Where the symbols take the elements:
at | % & * §
x723 | x690 x428 x616 x193
x185 | x149 x536 x156 x948
x466 | x114 x925 x260 x713
x747 | x757 x17 x218 x65
x793 | x17 x360 x466 x777
x795 | x539 x185 x881 x127
x531 | x643 x795 x263 x411
x360 | x713 x656 x925 x260
x228 | x65 x777 x17 x218
x218 | x228 x114 x793 x571
x428 | x242 x263 x411 x643
x571 | x218 x466 x777 x17
x664 | x127 x746 x185 x881
x713 | x466 x897 x956 x360
x956 | x260 x723 x656 x925
x690 | x656 x242 x801 x723
x757 | x272 x571 x228 x747
x643 | x428 x539 x669 x531
x925 | x956 x193 x690 x897
x272 | x788 x218 x65 x757
x127 | x795 x948 x149 x664
x573 | x156 x757 x788 x536
x989 | x536 x65 x757 x788
x536 | x573 x747 x272 x989
x149 | x881 x573 x746 x185
x897 | x925 x801 x723 x656
x539 | x263 x149 x664 x795
x156 | x746 x272 x989 x573
x17 | x571 x713 x114 x793
x746 | x948 x788 x536 x156
x242 | x616 x669 x531 x428
x193 | x723 x643 x242 x801
x411 | x531 x127 x539 x669
x881 | x664 x156 x948 x149
x777 | x793 x260 x713 x114
x948 | x185 x989 x573 x746
x260 | x360 x690 x897 x956
x616 | x801 x411 x643 x242
x114 | x777 x956 x360 x466
x788 | x989 x228 x747 x272
x656 | x897 x616 x193 x690
x263 | x669 x881 x127 x539
x65 | x747 x793 x571 x228
x801 | x193 x531 x428 x616
x669 | x411 x664 x795 x263

The rows follow the links: the fewer symbols apart two elements are, the more alike their rows tend to be.

Each row is also shifted at random along 2 hidden directions that mean nothing.

Some elements, each with a row of numbers:
x228
[ 639   87 -160   90 -336   17  364   31  -48 -151 -174 -242  100  147 -243 -345 -253 -251 -213   25  246 -264  104  -36   85 -515  139  333  -79  232 -240  -73 -217  198]
x777
[ 254 -204 -452  369 -272   96  193  -75   72  165   70   61  379 -178  -44 -536  183 -185  -86   16  361 -378  435  487    7 -244  291   62 -197 -112  207   55  -73  297]
x185
[  69  183  464 -230   27  -20   47   96  -33 -201 -262    1 -124  350 -238  375 -390 -124   61  167 -130  279 -507 -163 -142 -235 -452  210 -101  -94   -9 -243  -75 -322]
x746
[ 443  176  361 -134  -72    2  114   98  -28 -173 -308   79   14  383 -306  279 -416 -256   79  242   -5  228 -505    7 -192 -391 -563  295 -256 -217  115 -296 -140 -363]
x795
[-492  128  478 -304  252  -55 -161   62  -45 -115  -71   18 -284  155   22  494 -142  156  104   47 -303  353 -391 -335  -63  186 -294  -43  120   -8  -95  -99   47 -298]
x801
[  -9    5 -135 -187  338  -79 -326  -37   -9   83  266  -29 -264 -256  348  172  284  372   27 -226 -324   85   86 -335  148  612  140 -347  335  195 -156  247  210   11]
x723
[ 837  -40 -401  -44  260  -23 -340  -50   51  185  300  166  -23 -314  315   49  339  246  147 -130 -204   52   71   33   55  576 -102 -355  105 -120  160  246  219 -116]
x747
[ -89   22   19  155 -359   29  399   26  -19 -128 -217 -178  153  194 -295 -297 -243 -295 -182   86  315 -232  111   85   -8 -585  190  353 -149  126 -129 -150 -232  221]
x573
[ 358  256  361 -191 -136   -1  246  118  -87 -291 -337 -189 -148  426 -329  168 -503 -220  -94  136   14  122 -404 -292  -24 -486 -271  389  -57  146 -264 -225 -218 -167]
x690
[ 275 -120 -382   60  222   16 -277  -84   61  224  308  141   24 -349  341  -69  406  247  100 -173 -125  -35  234   97   65  535  129 -356  128  -55  145  276  219   48]
x757
[ -87   95  135   48 -350   12  407   51  -71 -232 -254 -262   30  238 -318 -229 -334 -264 -214   64  245 -189   20 -109   45 -598  169  409  -80  259 -262 -153 -257  188]
x272
[ 621   71   49   83 -306   65  311   68   -5 -116 -293    0  215  292 -368 -153 -358 -377  -48  214  265  -83 -184  229 -128 -612 -247  378 -335 -149   86 -225 -219  -91]
x664
[-590  -60  453   10   91   56 -135   43   87  112 -100  441  181  175  -90  383  -59 -133  284  275  -30  330 -411  439 -354  -25 -566  -35 -355 -625  563 -278   74 -423]
x193
[ 581  -20 -315 -114  318  -41 -353  -38   13  142  297  105 -129 -287  333  132  315  304   97 -162 -277   87   69 -111   89  621  -53 -377  200  -13   46  242  228 -102]
x897
[ 236 -141 -456  120  122    8 -200  -97   52  222  288   87   78 -370  278 -215  415  187   37 -170  -15 -154  353  123  106  419  250 -299  116  -15  104  261  151  148]
x156
[ 636  250  345 -203  -93  -30  196  120  -65 -267 -329  -89  -95  416 -333  241 -496 -226    4  201  -31  185 -515 -197 -102 -419 -481  354 -144  -20 -106 -246 -171 -298]
x218
[ 130 -110 -202  292 -375   65  330  -18   24   24 -117  -53  315   45 -213 -462  -62 -299 -136   75  398 -324  265  374  -18 -502  205  248 -223  -34   84  -61 -171  254]

Complete each set of four: the symbols that take the first to the second take the third to the fourth, perhaps in another order.
Answer with the element's name.
A [ 748  -45 -496  182 -183   33  141  -51   19   59   83 -119  151 -164    8 -457  100  -80 -145  -94  213 -335  361  106  144 -115  287   47   -8  173  -97  147  -64  281]
B [-113  -88 -300   -6  230  -44 -252  -81   -5  151  320  -55 -137 -344  357  -66  373  314  -20 -255 -167  -76  311 -151  192  526  340 -353  288  179 -106  286  184  188]
C [-994 -114  228  -51  304  -20 -360  -37   59  157  176  255  -67 -140  255  332  253  243  202  -13 -210  248  -62   91 -112  495  -97 -323   60 -251  239   40  215 -149]
D x149

A [-432   87  471 -206  180  -27 -135   58    3  -69 -104  137 -133  195  -47  469 -163   41  162  109 -216  343 -438 -107 -147   90 -412  -17  -34 -177   95 -151   44 -344]
B [-652  -17  434 -104  181   20 -207   41   59   58  -50  313   12  110   -3  444  -26   28  238  165 -163  358 -369  154 -233  158 -426  -89 -146 -395  333 -161   98 -371]
C [ 431  248  251 -440  382 -105 -295   64  -72 -137   17  -48 -451  104  139  582 -112  290  117  -56 -510  410 -458 -589   51  413 -372 -151  270  140 -225   41  139 -373]
D x411

A [-640   93  527 -114  -75    3  130   87  -35 -158 -279    3  -55  336 -243  270 -329 -151   38  155   14  194 -352  -38 -152 -322 -255  238 -123  -82   -2 -268 -108 -169]
B [ -50  159  343  -75 -227   12  303   90  -56 -247 -327 -169  -31  371 -347   52 -448 -241 -100  153  117   21 -257 -148  -63 -537 -127  378 -120  101 -185 -239 -225  -47]
C [ 573  212  224 -119 -208   -5  315  100  -67 -266 -344 -195  -53  381 -368   45 -474 -285 -110  159   84   26 -319 -181  -34 -559 -231  413 -138  107 -207 -219 -239 -115]
D x747

A [ 581    6 -314 -154  283  -73 -301  -52    2   92  287  -52 -223 -304  361   81  300  337   32 -242 -274   31  127 -299  192  593  108 -335  304  197 -139  295  193    9]
B [ 185    7   36 -187  390  -28 -393  -13   34  130  174  231 -116 -128  232  365  199  248  219  -42 -334  307 -223  -63  -58  563 -336 -343   73 -223  200  108  219 -330]
C [  -4   37  413  -73   77   38  -75   64   57    2 -174  342  116  263 -153  397 -210 -156  240  260  -81  348 -517  264 -314  -98 -659   72 -310 -511  416 -243   18 -484]
D x573

A [-670   32  384 -201  275  -41 -245   14    1    0   35  135 -179   50  109  463   21  182  163   22 -304  324 -298 -145  -89  317 -253 -172   88 -123  110  -57  137 -261]
B [ 736  387  434 -416   81  -73   62  148 -109 -363 -302 -191 -362  421 -239  469 -537  -44   -2  101 -280  319 -644 -592  -16 -215 -515  270   77  197 -327 -186 -105 -370]
C [  43 -203 -464  220   41   29 -157  -97   52  250  299   97  163 -368  274 -306  441  144   22 -148   75 -211  433  251   90  350  327 -282   51  -49  160  235  130  234]
D x616

A [-204  -23  -19  211 -389   41  394   12  -30 -121 -192 -201  180  140 -268 -361 -198 -278 -205   72  344 -274  200  117   24 -576  291  345 -106  155 -148 -117 -216  292]
B [ 486   11 -350  133 -268   -4  274  -28  -49  -60  -23 -292   51  -50  -66 -458  -35 -118 -250 -116  229 -362  340 -100  194 -262  429  170   72  365 -300  105 -139  372]
C [-755 -109   90  -65  328  -26 -353  -62   25  180  229  193  -96 -220  309  276  324  308  160  -86 -242  185   20    5   -8  564   10 -356  153 -132  163  131  245 -102]
D x263

A [-699    0  517  -59   30   33    5   71   31  -49 -200  202   45  271 -187  339 -220 -133  136  223  -22  266 -383  162 -241 -168 -413  129 -206 -328  241 -260  -23 -284]
B [-634   81  459  -35 -212   15  295   89  -74 -234 -302 -137  -33  352 -304   82 -394 -212  -83  151  121   58 -205  -94  -70 -524  -62  354 -100   82 -138 -264 -199   -8]
C [-264   75  -33 -289  354 -116 -305  -33  -71   -7  246 -195 -455 -214  369  238  213  445  -17 -286 -421  118   69 -613  248  640  255 -330  505  418 -382  268  189   61]
D x411

A [-466   39  477  -41  -26   44   54   82   30  -58 -216  224  107  289 -225  299 -253 -190  162  251   42  233 -412  240 -278 -267 -454  169 -284 -377  278 -288  -49 -315]
B [-397  126  404  -69 -234  -16  318   88  -92 -282 -312 -235  -83  352 -339   34 -424 -217 -140  104  109    3 -191 -226   -1 -555   12  384  -39  205 -272 -242 -219   44]
C [-274  213  319 -126 -256  -64  408   85 -144 -357 -309 -482 -256  354 -305  -53 -494 -158 -280   24  114 -104  -93 -504  152 -576  238  455  139  533 -585 -153 -281  203]
D x228

A [-1330   249   688  -420   147  -142    20    72  -161  -356  -175  -395  -589   293   -31   478  -326   232  -134   -88  -339   248  -267  -857   139    -6   170   109   435   560  -626   -94   -53     6]
B [-403  123  483 -114  -51  -10  124   98  -29 -171 -267    4  -70  338 -257  283 -356 -162   46  175  -24  211 -395  -72 -133 -315 -303  250 -118  -85   -6 -259 -112 -219]
C [ 724  -67 -542  208 -161   28  101  -62   11   88  130  -66  180 -218   52 -454  172  -45 -112 -114  199 -312  380  167  113  -33  292    1   -9   96  -23  175  -36  280]
D x956

A [ 572 -171 -554  204  -26   44  -61  -84   54  209  236   59  196 -323  177 -364  337   44  -13 -116  129 -259  383  255   91  207  250 -184  -21  -37  126  222   88  203]
B [-524 -152 -218   47  219  -33 -273  -91   25  205  328   41  -93 -362  363  -41  432  329   47 -224 -142  -56  341  -20  112  563  358 -393  229   80   17  247  219  155]
C [ 200   11  -71 -188  361  -50 -384  -24   17  102  243  112 -207 -196  316  289  250  316  153 -108 -344  213  -78 -187   33  606 -139 -345  205  -41   48  176  244 -187]
D x263

A [ 737  -89 -458  278 -268   58  203  -34   43   80   13  -13  296 -106 -100 -497   61 -204 -120   16  318 -341  311  344   46 -295  167  131 -192  -23   67   40  -95  224]
B [ 450   -6 -432  126 -183   -2  195  -57  -37  -30   74 -284   15 -161   38 -458   95  -10 -229 -172  168 -362  408 -112  244 -116  496   63  144  392 -294  158  -96  391]
C [ 574  -72 -357  240 -308   49  278  -32   18   13  -25  -97  259  -32 -125 -474  -22 -212 -150    4  329 -332  297  231   62 -355  228  178 -145   80  -15   15 -146  264]
D x777

A [  84 -166 -268   55  242   13 -360  -94   78  275  324  279   88 -344  331   49  443  243  180 -107 -123   64  146  225  -37  577  -36 -413   32 -258  328  198  241  -79]
B [-255  -88 -105  -39  321  -10 -351  -62   32  184  294  178  -96 -270  348  186  358  302  167 -107 -223  130   81    0   19  607    7 -381  166 -109  153  200  226  -73]
C [-250   68  384 -221  259  -15 -254   35    8  -13  -39  198 -149  112   39  498  -55  106  200   93 -266  368 -421  -65 -159  234 -446 -124  -13 -244  185  -97  115 -390]
D x127

A [ 450   99  241    0 -217   42  237   71    3 -147 -317   81  172  360 -372   52 -405 -357   26  273  159   83 -361  182 -188 -554 -425  352 -341 -218  146 -290 -204 -238]
B [-1063   -38   327   161  -342    25   394    41   -36  -152  -269  -135   146   255  -309  -183  -284  -282  -163   142   322  -172    80   137   -51  -635   234   366  -161    78   -87  -252  -221   207]
C [1014  -25 -570   43   69    0 -117  -62    0  114  227  -38   10 -301  216 -258  273  136  -48 -180  -30 -178  281  -26  171  310  199 -191  144  146  -71  285   80  141]
D x897

A [ -39  133  458 -176   53   -9  -15   83   -5 -124 -218  120  -45  309 -212  394 -288 -133  148  212 -133  328 -511  -17 -204 -157 -532  138 -172 -250  149 -263  -40 -379]
B [-1194    75   459   -12  -303   -36   409    57   -87  -277  -290  -347  -108   305  -298   -99  -374  -169  -240    64   198  -113    30  -255    65  -595   334   387    65   389  -397  -212  -253   266]
C [ 462 -248 -587  352 -147   71   14  -84  100  259  211  170  377 -297   91 -496  359  -97    4  -28  304 -307  442  554   -5   19  212 -122 -193 -211  322  135   43  220]
D x690

A [-154  -66 -150  238 -376   42  372   -5  -16  -60 -115 -196  193   37 -198 -451 -105 -238 -206   11  366 -337  321  125   74 -495  374  267  -89  190 -145  -42 -196  361]
B [-169 -288 -469  419 -228   74  102 -112  106  263  180  115  410 -281   93 -569  330 -113  -37  -34  379 -380  548  559   -4  -72  409  -80 -172 -128  260  127  -12  361]
C [1069 -109 -628  206  -63   50  -35  -69   65  201  210   89  238 -296  122 -370  254   -9   -6  -85  142 -257  304  282   69  142  106 -139  -87  -81  155  197   59  144]
D x690

A [-1352   -11   483  -147   242   -41  -218     7   -15     0    42    72  -224    19   142   420    59   226   122   -15  -243   289  -169  -181   -63   308   -28  -174   167   -37    15   -48   140  -120]
B [-382   52  484  -59  -56   23  112   82   -3 -103 -266  119   65  340 -256  258 -323 -202   97  225   26  222 -394  104 -223 -341 -380  223 -216 -258  160 -286  -94 -260]
C [-275 -142 -198  319 -362   59  323  -30   27    9  -57 -124  266  -35 -160 -529    8 -237 -189    1  408 -380  408  287   37 -441  417  214 -128  103  -37  -26 -175  395]
D x260

A [ 287  -22 -101 -120  357  -41 -412  -39   48  148  240  222  -97 -202  308  289  277  263  201  -80 -301  227 -102  -41   -8  605 -226 -367  106 -198  198  157  246 -232]
B [ 151  -35 -181 -129  344  -56 -346  -52   18  137  284   61 -173 -271  342  157  325  332   87 -185 -279   97   60 -161   90  619   31 -384  251   34   -1  232  230  -56]
C [ 496  -25 -436  -43  202  -40 -239  -71    6  127  280  -57 -109 -309  328  -91  330  288   -5 -238 -141  -78  253 -175  182  497  251 -314  265  189 -115  299  159  119]
D x925

A [ 288  137  392 -129  -44   16   82   91    3 -127 -290  131   40  365 -287  319 -380 -214  116  257  -14  267 -514   59 -231 -319 -575  247 -257 -282  180 -272 -105 -386]
B [-447   -3  294  137 -306   50  333   57   10 -107 -281   15  184  306 -337  -99 -302 -335  -51  209  275  -35 -115  245 -159 -607  -87  359 -258 -142   90 -289 -210   21]
C [ 227  -15  146 -125  337    1 -380    1   80  142   99  383   -7  -41  156  441  140  122  308  102 -274  372 -361  159 -203  454 -563 -290 -108 -468  429  -19  217 -471]
D x127

